Here is a tiny trained network, its code and every weight. The questions are about switching its units off for an input and a target symbol, where a switched-off unit gives its printed mean instead of its output.

import numpy as np


def w(rows, s, z=0):
    codes = np.array(rows[::2]) - 128.0
    scale = np.full(codes.shape[1], s)
    scale[-1] = z or s
    return codes * scale


def f(y):
    return np.maximum(y, 0)


def softmax(a):
    e = np.exp(a - a.max(-1, keepdims=True))
    return e / e.sum(-1, keepdims=True)


def log_softmax(a):
    a = a - a.max(-1, keepdims=True)
    return a - np.log(np.exp(a).sum(-1, keepdims=True))


def net(x, mask):
    ids = ['γζηθμψ'.index(c) for c in x.split()]
    T = len(ids)
    res = E[ids] + P[:T]
    u = 0
    for l in range(2):
        r = res
        for j in range(2):
            rows = slice(4 * j, 4 * j + 4)
            q, k, v = (r @ M[l][rows].T for M in (Q, K, V))
            z = softmax(np.where(np.tri(T) > 0, q @ k.T / 4**0.5, -1e9)) @ v
            o = O[l][rows]
            res = res + np.where(mask[u + j], z, o[:, -1]) @ o[:, :-1]
        u += 2
        y = f(res @ A[l][:, :-1].T + A[l][:, -1])
        res = res + np.where(mask[u : u + 8], y, B[l][:, -1]) @ B[l][:, :-1]
        u += 8
    return log_softmax(res[-1] @ U[:, :-1].T + U[:, -1])


Q, K, V, O, A, B = {}, {}, {}, {}, {}, {}
E = w([
[150,88,122],'γ',
[53,140,48],'ζ',
[191,252,126],'η',
[137,84,124],'θ',
[123,79,89],'μ',
[84,66,202],'ψ',
],0.014)
P = w([
[184,180,169],'0',
[139,68,88],'1',
[120,148,165],'2',
[131,34,75],'3',
[74,123,164],'4',
[149,38,70],'5',
[29,118,163],'6',
[161,47,74],'7',
[8,122,159],'8',
[179,62,86],'9',
],0.011)
Q[0] = w([
[107,203,148],'0.h0',
[182,95,158],'0.h0',
[82,198,137],'0.h0',
[64,85,108],'0.h0',
[147,64,222],'0.h1',
[74,54,45],'0.h1',
[67,255,143],'0.h1',
[206,247,124],'0.h1',
],0.0095)
K[0] = w([
[94,153,72],'0.h0',
[175,143,177],'0.h0',
[116,207,139],'0.h0',
[110,101,164],'0.h0',
[84,181,210],'0.h1',
[50,167,115],'0.h1',
[255,147,128],'0.h1',
[194,93,65],'0.h1',
],0.012)
V[0] = w([
[122,105,130],'0.h0',
[254,80,151],'0.h0',
[71,134,187],'0.h0',
[157,73,79],'0.h0',
[61,145,193],'0.h1',
[170,100,148],'0.h1',
[172,112,151],'0.h1',
[116,144,152],'0.h1',
],0.013)
O[0] = w([
[99,67,122,182],'0.h0',
[126,165,183,68],'0.h0',
[195,46,87,134],'0.h0',
[63,121,111,251],'0.h0',
[82,23,153,246],'0.h1',
[83,166,205,27],'0.h1',
[1,136,142,6],'0.h1',
[107,92,158,126],'0.h1',
],0.0066,0.0027)
A[0] = w([
[105,142,190,76],'0.n0',
[118,31,126,201],'0.n1',
[133,169,135,111],'0.n2',
[54,157,25,3],'0.n3',
[2,134,30,209],'0.n4',
[76,121,110,142],'0.n5',
[41,108,153,77],'0.n6',
[139,113,195,196],'0.n7',
],0.0095,0.0033)
B[0] = w([
[51,193,183,138],'0.n0',
[74,142,28,245],'0.n1',
[48,115,43,138],'0.n2',
[168,114,57,178],'0.n3',
[178,187,243,234],'0.n4',
[129,194,222,164],'0.n5',
[104,168,135,166],'0.n6',
[2,92,39,155],'0.n7',
],0.0055,0.012)
Q[1] = w([
[138,119,149],'1.h0',
[138,41,69],'1.h0',
[158,19,23],'1.h0',
[186,72,88],'1.h0',
[115,135,141],'1.h1',
[82,247,141],'1.h1',
[104,169,73],'1.h1',
[134,184,77],'1.h1',
],0.011)
K[1] = w([
[119,177,210],'1.h0',
[166,2,120],'1.h0',
[139,23,125],'1.h0',
[160,55,171],'1.h0',
[71,114,198],'1.h1',
[78,103,109],'1.h1',
[102,8,88],'1.h1',
[49,75,39],'1.h1',
],0.0072)
V[1] = w([
[168,192,60],'1.h0',
[115,131,93],'1.h0',
[91,64,254],'1.h0',
[192,103,81],'1.h0',
[136,43,100],'1.h1',
[33,129,95],'1.h1',
[152,13,204],'1.h1',
[177,112,95],'1.h1',
],0.0076)
O[1] = w([
[129,228,163,154],'1.h0',
[3,137,132,190],'1.h0',
[165,74,170,16],'1.h0',
[182,183,135,134],'1.h0',
[121,165,118,132],'1.h1',
[205,156,180,253],'1.h1',
[227,99,158,9],'1.h1',
[102,60,18,110],'1.h1',
],0.0058,0.0038)
A[1] = w([
[207,186,119,221],'1.n0',
[158,160,19,207],'1.n1',
[5,192,142,212],'1.n2',
[129,114,57,3],'1.n3',
[158,30,126,54],'1.n4',
[84,93,127,220],'1.n5',
[128,78,141,193],'1.n6',
[199,207,173,180],'1.n7',
],0.011,0.004)
B[1] = w([
[85,48,47,180],'1.n0',
[216,110,141,222],'1.n1',
[224,185,195,251],'1.n2',
[114,147,255,162],'1.n3',
[19,177,182,162],'1.n4',
[203,122,42,195],'1.n5',
[79,105,18,163],'1.n6',
[42,29,128,177],'1.n7',
],0.0067,0.014)
U = w([
[165,65,253,141],'γ',
[254,91,37,210],'ζ',
[79,210,132,1],'η',
[166,53,231,73],'θ',
[102,164,138,37],'μ',
[35,20,135,159],'ψ',
],0.0081,0.0036)

Each question gives the input, a string of symbols that net reads in full, and the target symbol t.
The units are the heads (4 rows each of Q, K, V and O) and the neurons (one row each of A and B). Each row of codes is followed by its name. A weight is (code - 128) times the scale printed after its matrix; where a second scale follows, it is the last column's (O, A, B and U).
mask holds one flag per unit, layer by layer, with each layer's heads first. A switched-off unit (its flag False) gives its mean, the last column of its rows in O or B, instead of its output. The means were averaged over made-up inputs and are rounded, as every weight is.
A unit's drop is (log p(t) with every unit on - log p(t) with that unit switched off) / (log p(t) with every unit on - log p(t) with every unit switched off).
The circuit of an input: a set's keep is (log p(t) with only the set's units on - log p(t) with every unit switched off) / (log p(t) with every unit on - log p(t) with every unit switched off). Starting from the 12 units with the biggest drops (on a tie, the unit counted first), units are removed one at a time, each time the one whose removal leaves the highest keep (on an exact tie, the one counted first), for as long as the keep stays at least 0.8.
units of the circuit, in order: the units of the circuit, biggest drop first
most important unit: the unit with the biggest drop
k most important neurons: the k neurons with the biggest drops, biggest first
top k neurons in layer l: the k neurons of layer l with the biggest drops, biggest first
heads that matter: for each layer, one digit per head in row order, 1 if its drop is at least 0.15 and else 0, layers parted by /
input ψ η η ψ ζ θ ζ ψ θ, target ζ: heads that matter -> 11 / 00
input η ζ η μ θ, target η: units of the circuit, in order -> 0.h1, 1.n1, 1.h0
input ψ ψ ζ, target ψ: 4 most important neurons -> 1.n2, 1.n1, 1.n5, 0.n4
input ζ ψ θ ψ, target ψ: 2 most important neurons -> 1.n4, 1.n1
input η γ γ γ θ γ γ γ θ, target γ: most important unit -> 1.n2
input γ θ ψ γ ψ γ, target ψ: units of the circuit, in order -> 0.h1, 1.n2
input μ θ γ ζ ζ ζ ψ ψ θ μ, target ψ: 2 most important neurons -> 1.n4, 1.n2
input ζ θ ψ ψ μ ζ ζ ζ ζ, target ζ: heads that matter -> 11 / 00
input ψ ζ θ, target ψ: heads that matter -> 11 / 10
input η γ η ζ ζ ψ ζ ζ μ, target ζ: heads that matter -> 01 / 00
input ζ ζ ζ ψ ζ ψ θ, target ζ: 3 most important neurons -> 0.n1, 1.n5, 1.n7
input ζ γ η μ γ η γ η ψ μ, target ψ: heads that matter -> 01 / 00
input γ ψ η γ, target ψ: heads that matter -> 00 / 10
input η ψ ζ ζ ζ μ μ, target ζ: top 3 neurons in layer 1 -> 1.n4, 1.n7, 1.n3
input ζ ζ γ μ ζ ψ ψ γ η, target ψ: top 2 neurons in layer 0 -> 0.n1, 0.n7
input ψ γ γ γ ζ γ ζ θ η, target ζ: units of the circuit, in order -> 0.h0
input ζ ζ ζ γ ψ η μ θ θ θ, target ψ: heads that matter -> 11 / 00
input ψ θ ζ, target ψ: heads that matter -> 11 / 01
input η η η μ η ψ γ, target η: 2 most important neurons -> 1.n1, 0.n4
input ζ ψ θ μ η ζ ψ ψ ψ η, target ψ: top 4 neurons in layer 1 -> 1.n7, 1.n0, 1.n2, 1.n5
input η ψ γ γ μ, target γ: heads that matter -> 01 / 01
input ζ η η γ μ, target η: units of the circuit, in order -> 0.h0, 1.h0, 0.h1
input γ γ ζ, target γ: heads that matter -> 01 / 00
input ζ η θ γ ζ θ ζ, target ζ: heads that matter -> 11 / 01
input ζ θ γ ψ ζ ζ γ, target ζ: heads that matter -> 01 / 00
input γ θ γ ψ μ, target γ: heads that matter -> 11 / 01
input ζ ζ ζ μ ψ, target ζ: most important unit -> 1.n5
input μ ψ ψ ψ, target ψ: heads that matter -> 00 / 10
input ζ ψ θ ζ ζ μ γ, target ζ: most important neuron -> 1.n4
